Below is a small trained network, with its code and all its weights. Each question gives an input and a target symbol and asks what happens when units are switched off, that is, made to give their printed mean instead of their output.

import numpy as np


def w(rows, s, z=0):
    codes = np.array(rows[::2]) - 128.0
    scale = np.full(codes.shape[1], s)
    scale[-1] = z or s
    return codes * scale


def f(y):
    return y / 2 * (1 + np.tanh(0.7978845608 * (y + 0.044715 * y**3)))


def softmax(a):
    e = np.exp(a - a.max(-1, keepdims=True))
    return e / e.sum(-1, keepdims=True)


def log_softmax(a):
    a = a - a.max(-1, keepdims=True)
    return a - np.log(np.exp(a).sum(-1, keepdims=True))


def net(x, mask):
    ids = ['ΔΨαβγζηλστ'.index(c) for c in x.split()]
    T = len(ids)
    res = E[ids] + P[:T]
    u = 0
    for l in range(3):
        r = res
        for j in range(2):
            rows = slice(2 * j, 2 * j + 2)
            q, k, v = (r @ M[l][rows].T for M in (Q, K, V))
            z = softmax(np.where(np.tri(T) > 0, q @ k.T / 2**0.5, -1e9)) @ v
            o = O[l][rows]
            res = res + np.where(mask[u + j], z, o[:, -1]) @ o[:, :-1]
        u += 2
        y = f(res @ A[l][:, :-1].T + A[l][:, -1])
        res = res + np.where(mask[u : u + 4], y, B[l][:, -1]) @ B[l][:, :-1]
        u += 4
    return log_softmax(res[-1] @ U[:, :-1].T + U[:, -1])


Q, K, V, O, A, B = {}, {}, {}, {}, {}, {}
E = w([
[132,67,81,129],'Δ',
[156,128,146,157],'Ψ',
[137,105,115,153],'α',
[120,89,72,8],'β',
[126,76,132,133],'γ',
[139,103,158,163],'ζ',
[160,146,93,97],'η',
[154,148,93,96],'λ',
[103,26,152,191],'σ',
[154,152,109,94],'τ',
],0.018)
P = w([
[128,137,108,216],'0',
[52,145,113,74],'1',
[125,184,50,106],'2',
[126,50,148,125],'3',
[24,110,147,62],'4',
[143,193,43,117],'5',
[169,46,152,101],'6',
[44,106,184,71],'7',
[160,207,27,122],'8',
[205,42,155,85],'9',
[53,88,189,57],'10',
[176,221,57,158],'11',
[248,31,166,69],'12',
[78,88,207,56],'13',
],0.017)
Q[0] = w([
[216,174,62,250],'L0H1',
[152,116,49,152],'L0H1',
[142,129,150,175],'L0H2',
[147,148,136,110],'L0H2',
],0.014)
K[0] = w([
[2,198,70,178],'L0H1',
[74,140,59,131],'L0H1',
[141,113,168,53],'L0H2',
[169,102,192,80],'L0H2',
],0.0073)
V[0] = w([
[223,2,240,177],'L0H1',
[120,75,54,154],'L0H1',
[125,164,128,225],'L0H2',
[218,27,105,44],'L0H2',
],0.0065)
O[0] = w([
[57,50,179,122,254],'L0H1',
[255,165,165,71,239],'L0H1',
[181,108,182,194,130],'L0H2',
[125,50,107,38,184],'L0H2',
],0.012,0.0054)
A[0] = w([
[104,66,123,39,161],'L0N1',
[81,255,118,146,137],'L0N2',
[131,173,98,21,254],'L0N3',
[131,162,56,126,98],'L0N4',
],0.0083,0.0074)
B[0] = w([
[145,79,119,242,249],'L0N1',
[153,1,68,113,141],'L0N2',
[100,132,239,188,209],'L0N3',
[69,122,215,139,152],'L0N4',
],0.0076,0.016)
Q[1] = w([
[152,75,168,195],'L1H1',
[91,167,114,164],'L1H1',
[171,81,165,160],'L1H2',
[136,204,144,246],'L1H2',
],0.012)
K[1] = w([
[115,134,127,65],'L1H1',
[87,66,147,49],'L1H1',
[171,174,87,61],'L1H2',
[182,200,100,247],'L1H2',
],0.011)
V[1] = w([
[84,123,109,2],'L1H1',
[127,114,150,105],'L1H1',
[121,16,99,63],'L1H2',
[76,50,224,81],'L1H2',
],0.006)
O[1] = w([
[109,184,88,6,1],'L1H1',
[123,163,143,91,127],'L1H1',
[95,112,115,160,26],'L1H2',
[154,77,212,254,77],'L1H2',
],0.0075,0.0073)
A[1] = w([
[188,89,3,178,185],'L1N1',
[46,9,71,89,183],'L1N2',
[89,155,129,254,131],'L1N3',
[180,62,125,117,2],'L1N4',
],0.0067,0.0035)
B[1] = w([
[166,218,255,80,165],'L1N1',
[111,230,173,108,250],'L1N2',
[105,231,166,185,179],'L1N3',
[102,51,130,40,186],'L1N4',
],0.0097,0.013)
Q[2] = w([
[159,8,71,207],'L2H1',
[176,191,120,147],'L2H1',
[112,90,235,93],'L2H2',
[173,172,158,56],'L2H2',
],0.013)
K[2] = w([
[189,159,183,76],'L2H1',
[121,128,2,248],'L2H1',
[215,53,149,119],'L2H2',
[247,241,87,147],'L2H2',
],0.0087)
V[2] = w([
[191,39,172,139],'L2H1',
[112,44,102,31],'L2H1',
[82,253,238,139],'L2H2',
[229,175,112,83],'L2H2',
],0.0069)
O[2] = w([
[175,217,93,111,246],'L2H1',
[254,121,91,144,29],'L2H1',
[254,94,123,78,219],'L2H2',
[103,60,42,192,148],'L2H2',
],0.0087,0.014)
A[2] = w([
[146,118,121,249,193],'L2N1',
[120,224,104,143,243],'L2N2',
[79,212,162,156,3],'L2N3',
[110,168,155,158,194],'L2N4',
],0.013,0.0042)
B[2] = w([
[69,14,171,148,169],'L2N1',
[94,83,90,245,157],'L2N2',
[151,125,42,72,248],'L2N3',
[180,148,121,138,223],'L2N4',
],0.012,0.015)
U = w([
[83,101,243,227,190],'Δ',
[68,72,190,88,158],'Ψ',
[164,171,147,119,2],'α',
[121,254,145,197,169],'β',
[118,232,134,226,181],'γ',
[82,179,111,77,139],'ζ',
[93,69,102,108,28],'η',
[108,75,99,142,19],'λ',
[118,162,76,173,155],'σ',
[115,95,99,143,69],'τ',
],0.0099,0.0048)

Each question gives the input, a string of symbols that net reads in full, and the target symbol t.
The units are the heads (2 rows each of Q, K, V and O) and the neurons (one row each of A and B). Each row of codes is followed by its name. A weight is (code - 128) times the scale printed after its matrix; where a second scale follows, it is the last column's (O, A, B and U).
mask holds one flag per unit, layer by layer, with each layer's heads first. A switched-off unit (its flag False) gives its mean, the last column of its rows in O or B, instead of its output. The means were averaged over made-up inputs and are rounded, as every weight is.
A unit's drop is (log p(t) with every unit on - log p(t) with that unit switched off) / (log p(t) with every unit on - log p(t) with every unit switched off).
The circuit of an input: a set's keep is (log p(t) with only the set's units on - log p(t) with every unit switched off) / (log p(t) with every unit on - log p(t) with every unit switched off). Starting from the 12 units with the biggest drops (on a tie, the unit counted first), units are removed one at a time, each time the one whose removal leaves the highest keep (on an exact tie, the one counted first), for as long as the keep stays at least 0.8.
circuit, biggest first: the units of the circuit, biggest drop first
most important unit: the unit with the biggest drop
k most important neurons: the k neurons with the biggest drops, biggest first
k most important neurons of layer l: the k neurons of layer l with the biggest drops, biggest first
heads that matter: for each layer, one digit per head in row order, 1 if its drop is at least 0.15 and else 0, layers parted by /
input γ σ τ Δ Δ Δ ζ β Δ γ ζ η Δ, target α: circuit, biggest first : [L2H1; L1N1; L1N4]
input β Δ Δ, target β: heads that matter : 01 / 01 / 11
input Ψ γ Δ ζ Δ ζ, target Ψ: circuit, biggest first : [L1N3; L2H1; L1H1]
input α ζ Δ γ Δ Ψ γ Δ ζ Δ Δ α, target α: most important unit : L0H2
input ζ Δ Δ Δ η λ Ψ Δ ζ Δ Δ α, target ζ: 2 most important neurons : [L1N2; L1N3]
input σ Ψ γ α Δ Δ ζ Ψ Δ Δ ζ Δ ζ τ, target ζ: 4 most important neurons : [L1N2; L2N3; L0N1; L1N4]
input α ζ σ Δ Δ ζ ζ γ σ, target α: 4 most important neurons : [L0N3; L1N1; L1N3; L0N4]
input Δ τ Δ α ζ Ψ, target Δ: 4 most important neurons : [L1N2; L2N3; L0N3; L0N4]
input α Δ γ Δ ζ Ψ β ζ, target γ: 2 most important neurons : [L0N3; L1N4]
input Δ Δ Δ τ Δ, target σ: 3 most important neurons : [L2N3; L1N2; L0N1]
input Δ ζ Δ β η, target γ: 2 most important neurons of layer 2 : [L2N2; L2N4]
input Δ Δ τ γ α Δ Δ Δ λ Ψ Δ, target η: 3 most important neurons of layer 2 : [L2N3; L2N1; L2N4]
input Δ τ α γ λ, target β: circuit, biggest first : [L1N4; L2N1]
input Δ α ζ Δ ζ α, target Δ: 2 most important neurons : [L2N3; L1N2]
input ζ ζ λ, target ζ: most important neuron of layer 1 : [L1N3]
input Ψ α Δ Ψ ζ Δ ζ Δ Δ λ γ α ζ, target α: circuit, biggest first : [L2H1; L1N4]
input ζ ζ Ψ, target ζ: circuit, biggest first : [L2H1; L0H2; L2N3]
input Δ Δ σ ζ β Δ σ τ, target α: 3 most important neurons of layer 1 : [L1N4; L1N2; L1N1]
input ζ Δ Δ ζ σ, target ζ: circuit, biggest first : [L2N3; L0H1; L1N2; L1N3]
input Δ Δ Ψ α ζ Δ λ, target Δ: circuit, biggest first : [L2N3]
